Below is a small trained network, with its code and all its weights. Each question gives an input and a target symbol and asks what happens when units are switched off, that is, made to give their printed mean instead of their output.

import numpy as np


def w(rows, s, z=0):
    codes = np.array(rows[::2]) - 128.0
    scale = np.full(codes.shape[1], s)
    scale[-1] = z or s
    return codes * scale


def f(y):
    return y / 2 * (1 + np.tanh(0.7978845608 * (y + 0.044715 * y**3)))


def softmax(a):
    e = np.exp(a - a.max(-1, keepdims=True))
    return e / e.sum(-1, keepdims=True)


def log_softmax(a):
    a = a - a.max(-1, keepdims=True)
    return a - np.log(np.exp(a).sum(-1, keepdims=True))


def net(x, mask):
    ids = ['ΓΔΠΣΦαβεζηθλμτψ'.index(c) for c in x.split()]
    T = len(ids)
    res = E[ids] + P[:T]
    q, k, v = (res @ M[0].T for M in (Q, K, V))
    z = softmax(np.where(np.tri(T) > 0, q @ k.T / 3**0.5, -1e9)) @ v
    res = res + np.where(mask[0], z, O[0][:, -1]) @ O[0][:, :-1]
    y = f(res @ A[0][:, :-1].T + A[0][:, -1])
    res = res + np.where(mask[1:25], y, B[0][:, -1]) @ B[0][:, :-1]
    return log_softmax(res[-1] @ U[:, :-1].T + U[:, -1])


Q, K, V, O, A, B = {}, {}, {}, {}, {}, {}
E = w([
[137,133,165,142,144],'Γ',
[149,139,156,132,146],'Δ',
[96,90,106,37,160],'Π',
[146,47,92,91,164],'Σ',
[90,149,172,136,127],'Φ',
[115,137,126,87,150],'α',
[161,149,130,123,152],'β',
[140,72,149,108,72],'ε',
[144,109,171,57,88],'ζ',
[40,125,81,183,125],'η',
[68,114,168,116,79],'θ',
[166,121,109,148,105],'λ',
[6,131,94,69,123],'μ',
[83,128,32,129,146],'τ',
[113,81,143,220,36],'ψ',
],0.022)
P = w([
[165,25,169,142,172],'0',
[161,64,152,145,160],'1',
[164,90,136,137,139],'2',
[154,120,132,120,113],'3',
[154,139,121,111,93],'4',
[151,161,117,105,69],'5',
[149,181,109,98,45],'6',
[146,196,114,89,30],'7',
[143,210,112,84,3],'8',
],0.0076)
Q[0] = w([
[169,155,204,72,99],'h1',
[3,132,84,111,168],'h1',
[85,189,162,140,146],'h1',
],0.028)
K[0] = w([
[146,248,118,99,54],'h1',
[143,99,223,139,252],'h1',
[124,208,192,187,183],'h1',
],0.018)
V[0] = w([
[93,2,165,191,65],'h1',
[71,159,220,114,189],'h1',
[204,133,157,64,95],'h1',
],0.0088)
O[0] = w([
[93,220,91,76,2,253],'h1',
[154,153,181,78,148,130],'h1',
[128,85,143,84,217,167],'h1',
],0.0086,0.0061)
A[0] = w([
[141,118,97,179,134,54],'n1',
[251,131,208,192,124,3],'n2',
[146,129,165,84,172,148],'n3',
[152,140,62,129,195,91],'n4',
[123,152,131,157,146,79],'n5',
[162,189,170,178,137,74],'n6',
[161,112,124,109,136,206],'n7',
[154,155,145,199,112,105],'n8',
[88,206,175,110,194,115],'n9',
[220,162,143,157,130,11],'n10',
[119,62,116,73,107,43],'n11',
[141,114,134,132,130,137],'n12',
[175,87,117,122,129,188],'n13',
[239,109,162,101,83,66],'n14',
[89,101,120,126,101,46],'n15',
[170,152,142,126,147,195],'n16',
[109,168,111,124,139,113],'n17',
[176,197,124,120,132,73],'n18',
[127,65,172,87,101,99],'n19',
[74,195,147,185,167,123],'n20',
[137,145,89,155,149,235],'n21',
[127,128,123,137,158,131],'n22',
[145,123,128,152,136,222],'n23',
[182,106,146,208,202,15],'n24',
],0.015,0.0053)
B[0] = w([
[98,130,143,127,159,121],'n1',
[4,186,69,175,157,164],'n2',
[94,93,132,85,136,227],'n3',
[103,59,103,152,145,147],'n4',
[136,136,106,102,138,107],'n5',
[166,95,86,142,128,150],'n6',
[124,172,142,108,88,191],'n7',
[132,130,91,88,142,170],'n8',
[132,70,149,150,162,195],'n9',
[150,121,96,199,195,137],'n10',
[112,151,95,152,174,226],'n11',
[137,148,133,127,115,124],'n12',
[147,198,148,125,91,176],'n13',
[163,93,160,180,193,203],'n14',
[147,74,138,138,186,197],'n15',
[151,137,168,97,124,172],'n16',
[124,95,150,128,150,160],'n17',
[121,77,103,127,146,160],'n18',
[123,166,111,167,104,255],'n19',
[216,117,90,145,140,144],'n20',
[159,138,130,82,67,159],'n21',
[154,129,123,101,144,119],'n22',
[139,148,137,109,78,144],'n23',
[233,97,118,56,154,145],'n24',
],0.027,0.0053)
U = w([
[11,80,209,223,23,151],'Γ',
[152,182,226,128,180,109],'Δ',
[142,106,142,122,130,117],'Π',
[144,104,137,123,129,119],'Σ',
[91,48,138,151,186,20],'Φ',
[79,132,83,62,161,70],'α',
[196,138,120,60,171,120],'β',
[161,101,165,101,90,211],'ε',
[101,76,235,23,101,68],'ζ',
[217,78,64,155,109,84],'η',
[220,24,216,171,106,255],'θ',
[216,133,177,108,19,200],'λ',
[180,99,103,254,134,40],'μ',
[185,172,45,132,81,117],'τ',
[103,14,59,100,30,117],'ψ',
],0.0069,0.0035)

Each question gives the input, a string of symbols that net reads in full, and the target symbol t.
The units are the heads (3 rows each of Q, K, V and O) and the neurons (one row each of A and B). Each row of codes is followed by its name. A weight is (code - 128) times the scale printed after its matrix; where a second scale follows, it is the last column's (O, A, B and U).
mask holds one flag per unit, heads first, then neurons. A switched-off unit (its flag False) gives its mean, the last column of its rows in O or B, instead of its output. The means were averaged over made-up inputs and are rounded, as every weight is.
A unit's drop is (log p(t) with every unit on - log p(t) with that unit switched off) / (log p(t) with every unit on - log p(t) with every unit switched off).
The circuit of an input: a set's keep is (log p(t) with only the set's units on - log p(t) with every unit switched off) / (log p(t) with every unit on - log p(t) with every unit switched off). Starting from the 12 units with the biggest drops (on a tie, the unit counted first), units are removed one at a time, each time the one whose removal leaves the highest keep (on an exact tie, the one counted first), for as long as the keep stays at least 0.8.
circuit, biggest first: the units of the circuit, biggest drop first
unit that matters most: the unit with the biggest drop
top k neurons: the k neurons with the biggest drops, biggest first
drop of u: that unit's drop, to one decimal
input η θ Δ μ, target Φ: top neuron : (n9)
input Γ Φ Γ, target Φ: circuit, biggest first : (h1, n2, n14)
input μ τ Γ λ α τ, target ψ: circuit, biggest first : (n4, n21)
input Γ μ β Π Φ Γ, target Φ: circuit, biggest first : (h1, n2, n9)
input θ Γ μ λ, target μ: top 3 neurons : (n14, n10, n2)
input Δ Π ψ Δ Δ, target ψ: circuit, biggest first : (h1, n18)
input ε ψ Φ τ λ, target τ: top 2 neurons : (n2, n8)
input θ Δ Γ ε θ ψ ψ ζ Γ, target ψ: circuit, biggest first : (h1, n18, n13)
input μ Δ Π Δ ψ Γ, target ψ: circuit, biggest first : (h1, n18)
input β θ Δ Γ Φ Γ Φ β, target β: top 3 neurons : (n24, n2, n16)
input Σ Γ Δ θ β Φ, target θ: top 2 neurons : (n9, n20)
input ψ Σ Σ β Δ β θ Γ Σ, target τ: top 2 neurons : (n11, n13)
input ψ Δ Φ Π ψ θ λ, target ψ: drop of n23 : 0.0
input Φ β θ Δ λ Π β, target λ: unit that matters most : h1
input θ ε α θ Δ, target θ: drop of n5 : 0.0
input β ε θ θ β, target θ: drop of h1 : 0.2
input μ Γ Γ, target μ: drop of n6 : 0.3
